Below are the code and all the weights of a small trained network. Each question names an input and a target symbol and asks about switching units off, where a switched-off unit gives its printed mean instead of its output.

import numpy as np


def w(rows, s, z=0):
    codes = np.array(rows[::2]) - 128.0
    scale = np.full(codes.shape[1], s)
    scale[-1] = z or s
    return codes * scale


def f(y):
    return y / 2 * (1 + np.tanh(0.7978845608 * (y + 0.044715 * y**3)))


def softmax(a):
    e = np.exp(a - a.max(-1, keepdims=True))
    return e / e.sum(-1, keepdims=True)


def log_softmax(a):
    a = a - a.max(-1, keepdims=True)
    return a - np.log(np.exp(a).sum(-1, keepdims=True))


def net(x, mask):
    ids = ['ΠΦΩβγδηλμ'.index(c) for c in x.split()]
    T = len(ids)
    res = E[ids] + P[:T]
    u = 0
    for l in range(2):
        r = res
        for j in range(2):
            rows = slice(3 * j, 3 * j + 3)
            q, k, v = (r @ M[l][rows].T for M in (Q, K, V))
            z = softmax(np.where(np.tri(T) > 0, q @ k.T / 3**0.5, -1e9)) @ v
            o = O[l][rows]
            res = res + np.where(mask[u + j], z, o[:, -1]) @ o[:, :-1]
        u += 2
        y = f(res @ A[l][:, :-1].T + A[l][:, -1])
        res = res + np.where(mask[u : u + 8], y, B[l][:, -1]) @ B[l][:, :-1]
        u += 8
    return log_softmax(res[-1] @ U[:, :-1].T + U[:, -1])


Q, K, V, O, A, B = {}, {}, {}, {}, {}, {}
E = w([
[128,106,222,93,171,143,25,176,131,141,124],'Π',
[202,99,171,254,150,97,77,85,72,50,68],'Φ',
[136,183,148,143,226,151,129,80,113,143,144],'Ω',
[125,107,160,75,44,119,134,161,100,116,169],'β',
[211,108,70,85,183,191,163,171,188,36,95],'γ',
[134,164,40,187,141,85,134,197,140,167,95],'δ',
[82,184,199,197,167,83,142,163,151,62,109],'η',
[230,165,158,126,146,89,109,124,69,133,98],'λ',
[140,125,177,67,69,113,112,117,197,229,111],'μ',
],0.0086)
P = w([
[224,57,174,216,146,163,173,116,139,130,254],'0',
[167,87,136,138,177,87,171,105,146,132,162],'1',
[129,117,116,133,155,107,146,131,130,139,135],'2',
[100,163,102,150,109,157,103,170,111,147,131],'3',
[94,114,115,101,151,107,164,121,110,139,57],'4',
[72,121,104,119,138,129,160,143,92,162,56],'5',
[100,162,112,106,119,123,105,148,109,144,62],'6',
[115,209,95,125,99,85,58,166,136,117,99],'7',
],0.004)
Q[0] = w([
[122,140,206,144,163,91,145,108,105,95,103],'L0H0',
[85,163,76,128,105,64,166,137,123,81,124],'L0H0',
[165,83,117,131,130,91,123,55,142,199,172],'L0H0',
[32,118,159,150,105,121,11,88,50,155,184],'L0H1',
[83,90,116,9,139,175,28,236,198,215,32],'L0H1',
[164,232,181,76,73,51,160,108,44,178,158],'L0H1',
],0.012)
K[0] = w([
[130,158,115,130,110,184,104,116,142,90,143],'L0H0',
[125,93,107,129,125,169,147,162,126,136,163],'L0H0',
[91,177,145,134,96,95,103,111,81,170,122],'L0H0',
[97,32,206,156,142,45,122,93,41,178,85],'L0H1',
[196,74,121,73,191,238,105,210,252,70,201],'L0H1',
[14,126,107,113,147,109,190,130,153,142,96],'L0H1',
],0.017)
V[0] = w([
[135,73,73,174,161,177,191,167,186,102,49],'L0H0',
[191,113,89,49,189,182,157,158,183,121,71],'L0H0',
[130,137,139,253,112,170,95,164,145,230,201],'L0H0',
[71,92,175,158,90,197,99,161,151,121,81],'L0H1',
[106,74,94,77,159,176,206,112,161,86,36],'L0H1',
[56,142,192,132,125,52,138,82,104,219,200],'L0H1',
],0.007)
O[0] = w([
[124,193,20,137,127,1,74,179,94,148,199,140],'L0H0',
[37,80,49,107,150,61,72,113,60,207,180,204],'L0H0',
[219,119,178,194,203,72,180,125,202,140,222,221],'L0H0',
[104,70,179,85,88,184,78,112,120,80,86,50],'L0H1',
[181,139,149,109,106,213,146,45,150,55,240,52],'L0H1',
[178,118,222,158,108,103,176,203,166,213,50,2],'L0H1',
],0.0034,0.0013)
A[0] = w([
[168,155,120,143,198,171,93,77,52,114,147,238],'L0N0',
[174,90,114,109,151,185,193,108,175,83,156,7],'L0N1',
[122,134,146,91,66,130,115,111,186,217,127,29],'L0N2',
[117,99,181,71,58,109,126,77,86,117,192,233],'L0N3',
[89,87,136,196,100,81,95,97,83,82,105,177],'L0N4',
[40,177,179,177,203,108,160,126,151,81,161,194],'L0N5',
[46,173,104,120,137,96,142,105,143,202,101,175],'L0N6',
[76,144,11,106,123,119,106,125,145,124,67,93],'L0N7',
],0.011,0.0013)
B[0] = w([
[121,161,132,99,134,103,139,32,73,108,180,254],'L0N0',
[95,55,134,204,106,180,66,134,136,70,254,132],'L0N1',
[153,55,143,152,100,83,173,66,216,100,87,143],'L0N2',
[88,189,123,109,81,129,98,188,142,187,164,143],'L0N3',
[54,172,101,150,62,151,98,139,114,65,141,179],'L0N4',
[159,176,186,107,134,233,134,152,218,136,87,227],'L0N5',
[101,151,180,191,130,83,120,113,171,117,213,163],'L0N6',
[122,150,46,71,179,115,180,121,158,169,51,153],'L0N7',
],0.0096,0.0042)
Q[1] = w([
[158,75,119,112,60,108,122,200,211,203,96],'L1H0',
[118,119,101,182,76,201,254,163,199,71,127],'L1H0',
[78,106,191,199,50,144,88,169,100,56,81],'L1H0',
[125,114,208,228,153,219,121,86,190,51,140],'L1H1',
[155,188,149,144,168,116,197,199,82,156,45],'L1H1',
[105,70,109,115,69,98,101,197,217,112,112],'L1H1',
],0.012)
K[1] = w([
[136,94,160,149,66,95,118,176,118,213,97],'L1H0',
[115,197,167,226,37,141,190,143,169,114,116],'L1H0',
[69,110,168,196,129,140,57,183,114,74,128],'L1H0',
[130,178,252,245,129,143,109,108,166,160,101],'L1H1',
[139,194,73,46,205,145,139,189,93,139,108],'L1H1',
[77,115,132,101,44,106,135,176,199,130,116],'L1H1',
],0.014)
V[1] = w([
[168,134,149,35,197,108,133,121,93,240,73],'L1H0',
[180,124,144,126,174,135,132,152,123,182,254],'L1H0',
[125,97,113,74,129,107,67,150,157,154,155],'L1H0',
[227,62,128,197,171,141,141,97,117,120,72],'L1H1',
[104,47,200,88,108,167,91,90,115,82,140],'L1H1',
[111,73,125,242,171,136,89,143,165,96,229],'L1H1',
],0.0096)
O[1] = w([
[3,99,138,27,127,78,122,204,34,56,71,30],'L1H0',
[129,184,182,80,94,68,147,143,33,240,106,254],'L1H0',
[113,77,185,164,119,74,133,144,104,154,86,90],'L1H0',
[98,211,80,139,132,20,50,79,124,90,128,167],'L1H1',
[57,53,86,129,84,148,119,63,202,58,105,115],'L1H1',
[100,144,95,90,240,116,132,216,177,31,101,214],'L1H1',
],0.0045,0.0043)
A[1] = w([
[101,195,188,111,146,214,83,68,38,180,218,154],'L1N0',
[130,93,98,142,122,53,130,69,30,133,210,105],'L1N1',
[152,119,131,87,178,206,223,192,185,56,87,2],'L1N2',
[179,129,138,117,41,63,112,125,3,85,128,95],'L1N3',
[47,45,208,93,160,119,9,232,103,88,143,125],'L1N4',
[193,93,167,140,79,82,139,49,146,230,151,73],'L1N5',
[241,108,72,188,176,142,185,78,78,166,166,66],'L1N6',
[128,51,133,124,6,157,138,204,79,204,254,219],'L1N7',
],0.0078,0.001)
B[1] = w([
[121,49,205,62,142,71,166,93,147,15,135,254],'L1N0',
[138,216,165,205,83,162,86,141,143,65,81,207],'L1N1',
[189,33,122,91,119,216,73,138,93,162,49,195],'L1N2',
[108,107,102,181,20,160,147,154,26,117,92,217],'L1N3',
[36,36,153,196,190,76,18,115,124,181,152,160],'L1N4',
[146,56,75,222,99,108,220,157,138,137,61,190],'L1N5',
[68,177,44,206,116,146,56,159,183,179,117,197],'L1N6',
[107,143,85,82,62,194,159,88,102,242,254,151],'L1N7',
],0.0073,0.0084)
U = w([
[137,137,211,27,160,83,185,87,164,80,185,234],'Π',
[133,148,141,158,45,117,133,152,64,90,75,47],'Φ',
[143,49,109,172,111,64,225,130,224,156,86,46],'Ω',
[60,54,172,149,158,96,44,154,138,182,139,63],'β',
[90,177,41,160,116,154,93,96,193,91,190,193],'γ',
[149,49,14,70,175,143,150,122,96,112,105,3],'δ',
[190,130,189,110,121,209,101,172,189,177,73,126],'η',
[154,254,84,122,182,53,150,202,128,251,80,215],'λ',
[114,108,108,101,66,158,163,133,129,217,195,168],'μ',
],0.0034,0.0017)

Each question gives the input, a string of symbols that net reads in full, and the target symbol t.
The units are the heads (3 rows each of Q, K, V and O) and the neurons (one row each of A and B). Each row of codes is followed by its name. A weight is (code - 128) times the scale printed after its matrix; where a second scale follows, it is the last column's (O, A, B and U).
mask holds one flag per unit, layer by layer, with each layer's heads first. A switched-off unit (its flag False) gives its mean, the last column of its rows in O or B, instead of its output. The means were averaged over made-up inputs and are rounded, as every weight is.
A unit's drop is (log p(t) with every unit on - log p(t) with that unit switched off) / (log p(t) with every unit on - log p(t) with every unit switched off).
The circuit of an input: a set's keep is (log p(t) with only the set's units on - log p(t) with every unit switched off) / (log p(t) with every unit on - log p(t) with every unit switched off). Starting from the 12 units with the biggest drops (on a tie, the unit counted first), units are removed one at a time, each time the one whose removal leaves the highest keep (on an exact tie, the one counted first), for as long as the keep stays at least 0.8.
circuit, biggest first: the units of the circuit, biggest drop first
unit that matters most: the unit with the biggest drop
k most important neurons: the k neurons with the biggest drops, biggest first
top k neurons in layer l: the k neurons of layer l with the biggest drops, biggest first
heads that matter: for each layer, one digit per head in row order, 1 if its drop is at least 0.15 and else 0, layers parted by /
drop of u: that unit's drop, to one decimal
input μ Π Ω η Π Π γ, target γ: unit that matters most : L0H1
input λ Ω β β β μ λ δ, target λ: 2 most important neurons : (L0N7 L1N0)
input η λ λ Π γ δ, target δ: heads that matter : 01 / 11
input β λ λ μ, target Ω: heads that matter : 00 / 00
input Π Π η β γ Ω, target Ω: circuit, biggest first : (L0H1 L0N1 L1H0 L1N5)
input μ λ β, target μ: circuit, biggest first : (L1N7 L0N3 L1H1)
input λ δ β Ω λ Π, target β: heads that matter : 00 / 10
input λ δ λ λ λ λ η η, target η: circuit, biggest first : (L0N5 L1N2 L0N0)
input λ η λ Ω μ β, target μ: circuit, biggest first : (L1N7 L1H1 L0N3)
input Π γ λ, target λ: top 3 neurons in layer 0 : (L0N1 L0N5 L0N4)
input η γ μ Π δ, target δ: top 3 neurons in layer 0 : (L0N7 L0N1 L0N6)
input μ Ω δ Φ Φ Ω β Ω, target Π: 2 most important neurons : (L1N0 L0N0)
input γ λ λ μ, target μ: 2 most important neurons : (L0N2 L0N3)
input μ μ Π γ Φ, target Φ: 3 most important neurons : (L0N1 L0N4 L0N7)
input γ β δ Φ η Ω, target Ω: top 3 neurons in layer 0 : (L0N1 L0N0 L0N5)
input γ η η Ω λ, target λ: heads that matter : 11 / 11
input Φ λ η γ Π, target Π: top 2 neurons in layer 0 : (L0N1 L0N7)
input β γ λ μ, target μ: unit that matters most : L0H1
input Φ λ γ η Φ β, target β: top 3 neurons in layer 0 : (L0N1 L0N0 L0N3)
input γ μ μ η λ Π, target Π: unit that matters most : L0H0
input η λ γ β, target β: top 3 neurons in layer 0 : (L0N1 L0N0 L0N5)
input μ Ω μ λ δ γ Φ, target Φ: 3 most important neurons : (L0N1 L0N4 L0N0)
input μ Ω Ω λ Π γ γ, target δ: 4 most important neurons : (L0N7 L0N1 L1N2 L0N6)
input λ Φ μ δ λ λ γ, target γ: drop of L1N6 : 0.2
input Ω μ μ Φ, target γ: drop of L0N4 : 0.9
input δ λ γ μ μ μ γ, target δ: drop of L0H1 : 0.8
input δ η Π λ, target Φ: unit that matters most : L1N3
input β η λ η η, target η: drop of L1H1 : 0.0
